Here is a tiny trained network, its code and every weight. The questions are about switching its units off for an input and a class, where a switched-off unit gives its printed mean instead of its output.

import numpy as np


def w(rows, s, z=0):
    codes = np.array(rows[::2]) - 128.0
    scale = np.full(codes.shape[1], s)
    scale[-1] = z or s
    return codes * scale


def f(y):
    return np.maximum(y, 0)


def log_softmax(a):
    a = a - a.max(-1, keepdims=True)
    return a - np.log(np.exp(a).sum(-1, keepdims=True))


def net(x, mask):
    res = np.array(x, float).reshape(1, 5) / 4 @ E
    y = f(res @ A[0][:, :-1].T + A[0][:, -1])
    res = res + np.where(mask, y, B[0][:, -1]) @ B[0][:, :-1]
    return log_softmax(res[-1] @ U[:, :-1].T + U[:, -1])


A, B = {}, {}
E = w([
[127,68,62,1],'x0',
[250,160,220,51],'x1',
[110,132,140,117],'x2',
[108,139,140,114],'x3',
[134,103,131,135],'x4',
],0.0091)
A[0] = w([
[131,86,90,8,153],'N1',
[130,160,236,238,194],'N2',
[159,124,151,115,45],'N3',
[59,111,74,176,69],'N4',
[207,142,204,85,12],'N5',
[169,127,163,108,50],'N6',
],0.016,0.0011)
B[0] = w([
[240,146,96,97,224],'N1',
[234,116,66,47,250],'N2',
[62,166,142,115,157],'N3',
[57,137,205,164,214],'N4',
[10,125,172,187,220],'N5',
[89,82,102,201,171],'N6',
],0.013,0.016)
U = w([
[210,114,56,2,249],'0',
[24,108,203,198,7],'1',
],0.0073,0.0015)

Each question gives the input, the list of numbers given to net, and the class t.
The units are the neurons (one row each of A and B). Each row of codes is followed by its name. A weight is (code - 128) times the scale printed after its matrix; where a second scale follows, it is the last column's (A, B and U).
mask holds one flag per neuron, in row order. A switched-off neuron (its flag False) gives its mean, the last column of its row in B, instead of its output. The means were averaged over made-up inputs and are rounded, as every weight is.
A unit's drop is (log p(t) with every unit on - log p(t) with that unit switched off) / (log p(t) with every unit on - log p(t) with every unit switched off).
The circuit of an input: a set's keep is (log p(t) with only the set's units on - log p(t) with every unit switched off) / (log p(t) with every unit on - log p(t) with every unit switched off). Starting from all 6 units, units are removed one at a time, each time the one whose removal leaves the highest keep (on an exact tie, the one counted first), for as long as the keep stays at least 0.8.
circuit, biggest first: the units of the circuit, biggest drop first
k most important neurons: the k neurons with the biggest drops, biggest first
drop of u: that unit's drop, to one decimal
input [-3,7,-3,-5,8], class 1: circuit, biggest first -> N5
input [-5,6,0,-2,2], class 1: 2 most important neurons -> N5, N1
input [6,7,-5,1,-3], class 1: 4 most important neurons -> N5, N2, N6, N3
input [0,-1,-8,3,8], class 1: 2 most important neurons -> N2, N1
input [-6,8,5,-3,6], class 1: 3 most important neurons -> N5, N1, N6
input [3,-7,-7,3,5], class 1: 2 most important neurons -> N4, N2
input [-5,-5,5,8,-1], class 0: 4 most important neurons -> N2, N5, N6, N3
input [-1,3,0,4,-8], class 1: 2 most important neurons -> N1, N2
input [2,8,-5,4,-1], class 1: drop of N6 -> 0.0
input [-4,-3,5,4,5], class 0: drop of N5 -> 0.9
input [-6,-5,1,-7,1], class 0: drop of N2 -> 2.1
input [-7,-4,-8,2,-1], class 0: drop of N2 -> 1.5
